Below are the code and all the weights of a small trained network. Each question names an input and a class and asks about switching units off, where a switched-off unit gives its printed mean instead of its output.

import numpy as np


def w(rows, s, z=0):
    codes = np.array(rows[::2]) - 128.0
    scale = np.full(codes.shape[1], s)
    scale[-1] = z or s
    return codes * scale


def norm(h):
    return h / np.sqrt((h * h).mean(-1, keepdims=True) + 1e-5)


def f(y):
    return np.maximum(y, 0)


def log_softmax(a):
    a = a - a.max(-1, keepdims=True)
    return a - np.log(np.exp(a).sum(-1, keepdims=True))


def net(x, mask):
    res = np.array(x, float).reshape(1, 2) / 4 @ E
    u = 0
    for l in range(2):
        y = f(norm(res) @ A[l][:, :-1].T + A[l][:, -1])
        res = res + np.where(mask[u : u + 9], y, B[l][:, -1]) @ B[l][:, :-1]
        u += 9
    return log_softmax(norm(res)[-1] @ U[:, :-1].T + U[:, -1])


A, B = {}, {}
E = w([
[114,235,212,53,63,136,216,229],'x0',
[57,54,153,254,217,190,212,175],'x1',
],0.0066)
A[0] = w([
[114,112,130,108,167,185,202,117,1],'L0N1',
[99,74,157,72,171,95,100,253,166],'L0N2',
[115,143,138,66,106,65,118,123,24],'L0N3',
[59,35,198,97,144,80,165,83,197],'L0N4',
[102,179,168,69,137,204,75,193,120],'L0N5',
[116,87,83,230,40,146,117,26,164],'L0N6',
[95,131,210,217,189,106,184,137,55],'L0N7',
[134,134,137,28,104,88,117,122,188],'L0N8',
[59,135,114,130,132,58,7,158,42],'L0N9',
],0.0054,0.001)
B[0] = w([
[187,73,144,128,127,204,85,76,184],'L0N1',
[121,90,110,146,207,134,131,219,184],'L0N2',
[101,44,41,117,53,207,73,225,189],'L0N3',
[147,223,163,191,159,169,89,147,184],'L0N4',
[124,82,180,191,189,46,96,90,207],'L0N5',
[129,181,165,82,173,79,169,162,228],'L0N6',
[178,70,102,168,66,208,235,168,253],'L0N7',
[205,107,138,202,195,197,167,145,226],'L0N8',
[86,146,163,255,106,196,152,207,170],'L0N9',
],0.0062,0.0047)
A[1] = w([
[223,141,54,84,31,135,168,133,209],'L1N1',
[213,148,168,189,137,127,142,138,145],'L1N2',
[183,168,166,14,93,149,115,197,252],'L1N3',
[170,175,100,91,3,126,2,36,179],'L1N4',
[81,154,97,129,97,183,166,194,80],'L1N5',
[137,71,54,139,188,191,97,109,92],'L1N6',
[79,91,97,170,130,42,86,5,23],'L1N7',
[121,250,103,94,107,76,100,143,133],'L1N8',
[106,152,214,79,86,172,207,128,95],'L1N9',
],0.0087,0.0024)
B[1] = w([
[134,100,118,68,220,153,140,180,221],'L1N1',
[173,123,87,16,136,159,78,159,255],'L1N2',
[75,126,156,206,80,105,150,48,255],'L1N3',
[86,70,131,231,183,220,254,153,234],'L1N4',
[103,149,73,150,180,32,65,67,207],'L1N5',
[86,201,172,88,35,43,132,112,233],'L1N6',
[128,223,217,45,10,23,36,111,177],'L1N7',
[196,94,65,151,188,132,85,215,167],'L1N8',
[103,172,133,91,57,54,43,5,207],'L1N9',
],0.0069,0.0074)
U = w([
[118,74,119,211,176,210,208,169,141],'0',
[86,205,186,145,52,7,100,91,142],'1',
[203,125,48,12,164,156,75,187,147],'2',
[83,137,106,68,72,197,148,64,14],'3',
[76,123,111,67,54,204,140,68,2],'4',
[87,133,99,56,86,185,170,46,7],'5',
],0.018)

Each question gives the input, the list of numbers given to net, and the class t.
The units are the neurons (one row each of A and B). Each row of codes is followed by its name. A weight is (code - 128) times the scale printed after its matrix; where a second scale follows, it is the last column's (A, B and U).
mask holds one flag per neuron, layer by layer. A switched-off neuron (its flag False) gives its mean, the last column of its row in B, instead of its output. The means were averaged over made-up inputs and are rounded, as every weight is.
A unit's drop is (log p(t) with every unit on - log p(t) with that unit switched off) / (log p(t) with every unit on - log p(t) with every unit switched off).
The circuit of an input: a set's keep is (log p(t) with only the set's units on - log p(t) with every unit switched off) / (log p(t) with every unit on - log p(t) with every unit switched off). Starting from the 12 units with the biggest drops (on a tie, the unit counted first), units are removed one at a time, each time the one whose removal leaves the highest keep (on an exact tie, the one counted first), for as long as the keep stays at least 0.8.
units of the circuit, in order: the units of the circuit, biggest drop first
unit that matters most: the unit with the biggest drop
k most important neurons: the k neurons with the biggest drops, biggest first
k most important neurons of layer l: the k neurons of layer l with the biggest drops, biggest first
drop of u: that unit's drop, to one decimal
input [2,2], class 2: unit that matters most => L1N3
input [-1,3], class 2: 2 most important neurons => L1N3, L1N4
input [-1,2], class 2: units of the circuit, in order => L1N3, L1N4
input [-3,-1], class 2: 4 most important neurons => L0N6, L0N5, L0N9, L1N3
input [3,0], class 2: 2 most important neurons of layer 0 => L0N5, L0N6
input [1,2], class 2: units of the circuit, in order => L1N4, L1N3
input [3,2], class 2: units of the circuit, in order => L1N4, L1N6
input [0,3], class 2: 3 most important neurons => L1N4, L1N3, L1N2
input [-7,6], class 1: 2 most important neurons of layer 1 => L1N6, L1N4
input [-2,-2], class 2: 2 most important neurons => L1N3, L1N2
input [0,-4], class 0: 2 most important neurons => L1N4, L0N7
input [-4,0], class 1: 2 most important neurons => L0N7, L0N8
input [-3,2], class 2: 2 most important neurons => L1N3, L0N6
input [8,6], class 1: units of the circuit, in order => L1N9
input [2,-3], class 2: 2 most important neurons of layer 1 => L1N4, L1N2
input [-4,-4], class 0: 2 most important neurons of layer 0 => L0N5, L0N7
input [-4,2], class 1: 2 most important neurons => L1N6, L0N8
input [-4,-8], class 0: drop of L1N4 => 0.9
input [-5,3], class 1: drop of L1N6 => 0.3
input [-2,-6], class 0: drop of L1N4 => 0.4
input [-7,5], class 1: unit that matters most => L1N6
